After every row comes one of two labels: whether the row has a hidden trait. Each part has its own trait and labels.
In the rows, 128 means zero.
[157  81  40 168  94 127 226  98 138 123  94  69 147 184 129 100 146 204
 116 163 116 128 108 117 107 153 119 189 125 170 125  74 138 102 149 137
 126 197 162   9  77 138 167 134 129 165  96 134 150 148 131  95 188 139
 115  29 127  51 117  28 126 123 184 102 153 155 162 143 125 118  54 105
 115 137 134  92 140 120 131  83  95 128 155 148 155  87 201  72 120 114
 113 100  85  95 203 122  52 111  69 126   1 155 181 151 199 163 238 119
 206 186  86 183 104   1 143 122 177 106 232 122 164 196 176  72 255 132
 188  64 191 197 105 128 145 106  94 160  96 117  94 144 110  92 169 113
 127  97  79 127 115 117 137  35 117  79  42 146 184 104 111 198 110 181
 105 120 190  68 165 154 203 121  80 154  89 200 122 238  59 225 108 152
 183 151 146 144 181 108 172  39  68 204 137 203 114 153 165 163 155 111
  92 116 162 176 105  90 155  95  80  61 181 152 160 152  94 118 139  79
 123 128  70 151 129  92 147 112 170 169  77  84  63  96 139 148 131 132
 171 100 117 136 116 146 100 133 124 124 177] => D
[122  87 110 206   1 132 255 137 138 132 112 132 123 108 132 116 138 124
 136 156 123 134 126 141 128 133 115  95 131 188 143 129 138 144 138 121
 115 154 134 131  83  83 124 122 150 156 107 158 118 156  96 127 130 113
  73  69 190  84 115 115  97 103 129  85 145 156 165 125 102  87 158 150
 187  97 127 117 125 137 169  78 134 160 174 164 128 107 184 100 129 106
 119 113 106 150 184  83  71  91 122 120  54 157 191 148 119  69 193 100
 155 149 144  99 107 169 124 134 120  91 120  70  96 178 100 166 199 141
 128  95 170 159  64 130 144 125  95 124 133 142 125 100 134 141 168 157
 104 108  65 194  82  96 181 133 171 171 142 146 177 101 148 134 122 187
 139 123 113 143 176  53 250 142  86 102  52  43  86 158 159  82 133 136
 144 191 114 138 155  88 131 109 122 211 164 184 180 141 148  88 131 118
  85  88 157 117 178  84 165  94 139 229 173 128 160 106 103 151  85  39
 204 100 141  73 128  70 185 121 160 102 100  81 122 157 110 203 103 131
 201 112 162 162 141 175  77 138  94 189  72] => D
[130 151 154  68 255 117  31 145 119 134 154 128 136 145 115 161 112 148
 119  85 124 109 131 111 136 104 171 151 118 106  99 141 121 125 116 132
 147 108 131 168 157 168 142 125 108  86 162 103 120  90 164 126 104 157
 167 176 109 163 117 170 141 146 115 153 103  77 103 143 141 146 133  98
 106 145 129 144 137 123 110 182 123 102  86  92  88 175  71 135 132 148
 144 133 169 104  86 176 176 144 115 137 182 103  74 103 150 168  22 147
 106 110 123 102 140 103 105 135 144 150 104 168 165  76 118  93  76 121
  89 116  79  86 175 117 145 128 177 137 139 101 153 157 136 125  77 110
 139 157 164  77 162 129 121 173 103 115 103 102  70 148 123 110 121  70
 107 123 132 141  82 170  46 126 166 163 196 174 148  70 115 129 130 141
 116  72 132 113  94 164 128 140 125  50  82  90  92 125  99 136 142 146
 175 156  84 142  84 178  74 151 134  85  46 124 104 147 155 139 167 220
  71 144 116 157 136 206  95 144 112 149 136 173 161 124 127 128 137 127
  79 136 121 103 122  96 167 129 152  94 140] => A
[124 121 121 115 184 116  84 148 115 126 137  99 128 143 119 124 117 143
 134 108 124 120 143 118 124 124 156 151 126 137 115 107 123 120 110 137
 132 132 141  91 134 159 148 148 125 137 169 138 139 113 147 115 140 153
 150 143 114 113 126 127 124 141 141 125 127 117 138 131 142 128 117 117
 120 136 135 134 145 133 112 145 115 106 125  89 130 148 113 133 134 102
 135 112 159  95 153 147 129 127 105 147 117 116 133 116 152 153 106 137
 150 129 109 134 136  93 133 145 130 145 136 148 158 128 135  82 149 118
 141 125 133 124 142 115 134 129 158 149 109 111 110 145 146 110 121 119
 139 141 113  81 148 128 119 138 125 114  89 130 110 112 123 132 104 110
 113 121 158 104 116 158 113 117 150 158 138 166 136 138  96 154 111 145
 135 107 144 119 127 140 144 119 122 102 114 120 109 124 125 142 136 127
 126 137 114 144 108 140 115 131 119  84  96 118 119 138 137 129 150 170
 104 128 107 147 127 152 108 148 130 143 112 143 113 116 119 125 149 136
 124 119 126  99 130 134 145 123 140 117 130] => A
[104  99 162 183  26 128 200 150 137 136 122 171 113  83 123 141 135 140
 151 140 127 129 146 130 142 112 123  71 138 146 115 164 114 158 143 121
 134 119 121 222 118  75 128 123 161 120 118 141 107 125  90 139  63 130
  89 104 181 159 101 167  76 122 111 113 130 123 154 137  93  89 204 147
 192 115 123 125 105 139 186  98 138 156 157 135  83 128 134 123 119 143
 140 144 123 163 136 112 146  94 147 132 154 134 139 145 112  47 116 105
  93 117 174  94 126 232 111 121 126  94  65  85  70 105  45 222 126 145
  97 103 129 134  89 121 149 128 114  81 158 129 161  83 140 173 122 162
  91 129 112 183 100  94 174 164 175 180 171 124 143 131 152  81 150 132
 136 131  95 173 152  51 189 141 106  73  80  24  84  85 219  34 162 129
 110 138 100 113 124 111 118 160 167 149 133 148 163 135 144  87 135 134
 115  76 110  89 148 105 141 115 181 237 133 143 152  96 125 154 100  83
 168  81 152  66 147 112 190 123 120  80 130 108 171 172  94 207  94 144
 157 139 155 167 151 128  97 144 105 167  48] => D
[133 107  89 144 155 124 159 130 131 123 118  93 138 150 116 103 129 158
 134 143 122 125 132 122 120 133 141 160 133 165 117  94 126 115 123 133
 125 150 145  75 126 149 164 162 132 148 149 142 143 134 129 108 133 161
 132 110 121  90 124 106 126 139 162 118 139 143 158 133 132 108 114 120
 130 138 139 112 138 123 147 119 103 116 136 122 145 115 134 113 116 110
 125 111 126 102 172 134 110 105  99 148  85 137 135 130 152 130 151 126
 151 150 108 151 121  80 146 137 133 122 154 143 151 161 130 103 191 129
 157 122 160 159 123 114 149 128 123 163  88 107 102 138 131 114 139 116
 127 126  94 106 137 119 119  78 137 107  84 128 134 107 124 149 113 137
 118 119 160  98 142 143 152 118 120 154 109 173 134 179  98 164 123 139
 143 124 151 116 146 125 147  93 107 135 135 151 111 133 150 141 137 131
 112 129 125 151 112 113 143 118 111  91 130 123 146 137 118 127 142 132
 140 114  91 131 132 116 135 140 145 148 101 130  94 115 106 139 144 139
 134 120 125 119 124 136 134 121 131 127 134] => A
[112 141 166 104 138 123  87 152 121 136 148 154 120 101 129 154 117 110
 130 106 129 121 136 126 140 112 136 110 123 108 103 167 124 141 125 124
 137 106 116 197 134 115 114 105 128 104 128 115 113 113 127 144 107 123
 130 159 150 169 120 161 118 126  92 136 111 102 107 132 122 128 160 127
 137 119 121 150 121 137 124 146 150 130 118 112  83 162 108 143 134 139
 142 136 147 141  94 129 156 135 142 123 162 112 106 118 123 120  63 132
  83 102 142  94 140 136  97 130 124 133  84 125 122  75 106 137  80 129
  81 128  92  91 136 130 128 132 157 111 164 126 164 125 140 153 104 138
 126 146 153 123 125 124 141 195 131 157 160 118 109 144 136  97 135 110
 124 129 100 157 109 106 111 135 155 117 155  86 112  64 165  82 132 129
 112 118 111 121 109 137 116 168 144  87 115 101 145 123 109 109 130 131
 158 124 109 112 126 155 101 143 156 162  96 122 109 122 145 142 126 152
 100 136 158 118 130 159 126 132 108 110 142 138 162 151 132 149 116 126
 115 134 140 127 134 120 136 139 125 134  99] => A
[125 138 149  88 205 115  60 153 114 137 144 123 128 135 118 154 114 153
 123  94 123 113 136 113 134 109 164 138 118 112 105 127 125 131 118 135
 144 122 137 145 140 151 142 119 116 107 158 118 120 100 157 126 121 146
 154 159 123 149 114 150 127 141 117 137 105  88 115 139 140 134 132 106
 126 138 128 144 137 130 109 165 124 107 109  99  98 170  95 125 135 133
 140 123 151 105 106 162 154 142 112 135 149 106  97 105 142 157  60 139
 127 118 124 109 142 108 104 137 149 142 112 150 161  99 117  92 120 119
 107  95  99  90 153 117 138 124 170 131 144 109 151 153 143 125  89 120
 134 151 150  94 148 123 129 178 114 125 100 114  94 137 125 118 115 100
 109 119 139 131 102 159  92 125 153 148 175 156 133  92 110 122 123 151
 127  86 124 119 115 151 136 130 129  66  90 108 111 131 113 132 145 133
 160 133  95 138  96 164  80 138 136 103  71 125 110 138 149 147 160 188
  80 134 118 153 133 186 103 142 118 142 123 156 149 126 130 139 135 127
  99 130 131 110 129 115 156 134 140 109 131] => A
[133 155 145  58 255 119  29 135 120 128 147 121 138 155 117 146 111 138
 121  93 126 111 131 113 131 113 151 161 119  93 105 133 121 117 116 133
 143 111 128 135 159 175 152 132 107  99 155  98 135  95 166 130 118 156
 173 183  90 165 128 154 152 148 120 162 106  90 101 142 149 145 120 104
  86 146 131 139 136 123 100 181 123  98  83  85  97 163  73 146 129 147
 142 135 158 102  84 170 170 154 121 139 190 104  71 108 153 178  41 155
 113 109 112 110 153 104 114 131 141 157 130 178 177  83 137 102  92 121
 115 140  86  91 188 123 133 131 178 136 133 103 142 158 131 119  84 100
 143 153 171  60 169 143  96 141  98 100 108 103  78 150 115 113 127  71
 102 121 126 125  84 194  33 117 167 163 197 195 151  88 104 163 125 132
 115  69 140 112 107 163 133 135 125  52  90  81  86 119 105 157 137 141
 189 158  89 148  87 184  83 157 120  53  69 120  98 151 154 122 171 214
  55 155 114 175 131 199  79 141 106 151 144 174 135 115 134  96 147 126
  58 134 106  93 119  92 171 125 155  91 161] => A
[153 136  83  89 179 120  80 126 121 126 128  79 147 181 131 112 112 137
 105 111 120 124 111 122 112 137 155 189 114 155 133 100 143 104 111 129
 124 141 137  38 118 178 141 137 102 145 146 130 148 130 165 106 191 137
 155 130 113  63 144  81 166 131 161 114 131 129 125 124 161 151  52 114
  89 136 135 131 165 118  77 157 115 100 105 113 172 130 133 122 140  90
 115  96 141  85 150 129  92 136  96 127  66 133 137 116 150 202 154 151
 190 148  78 163 126   1 132 147 127 133 196 168 186 166 204  19 185 115
 155 136 145 134 150 126 125 126 132 185  92 129  87 166 123  81 136 100
 153 132 103  76 139 136  98 108  93  90  59 132 130 119 111 175  92 135
 108 115 175  84 114 187 113 119 141 184 147 212 149 176  37 212  90 142
 158 141 157 138 147 140 150  78  76 127 130 132 104 132 122 156 137 121
 129 163 151 178 116 142 115 129  80  56 110 102 113 156 127 118 154 145
 107 165  83 182 111 147  82 149 163 181  93 132  81  97 146  85 157 116
 132 105 115 100 110 148 143 120 144 107 188] => A
[117 112 135 176  41 136 182 139 145 131 110 150 126  99 131 118 130 102
 146 144 123 132 133 137 135 125 112 103 138 167 131 145 118 143 140 114
 123 118 112 158 116  96 128 136 149 136 116 138 126 136 101 134  95 130
  91 101 162 123 123 145 107 123 134 112 139 147 154 130 109  97 178 149
 167 118 129 121 120 132 179 102 138 149 143 140 119 112 142 123 115 123
 129 135 111 154 147 100 121  94 143 132 139 142 145 143 120  71 173 114
  96 128 149 116 124 184 122 127 110 100  93 102  92 133  87 186 140 149
 120 140 135 145 103 127 147 133 111 107 135 138 140  97 129 146 145 146
 103 128  93 158 104 106 171 121 155 166 160 128 151 132 143 109 141 159
 133 127  79 152 145  76 176 136 105  92  79  51  92 125 180  85 150 112
 117 155 118 119 140 110 122 145 143 168 158 143 151 131 142 107 131 130
 108 102 135 110 160  98 163 118 153 212 150 126 153 114 122 136  98  81
 182 105 142  75 135  93 172 126 138  99 131 113 146 157 102 190 108 135
 152 129 141 159 139 139 100 136 119 152  77] => D
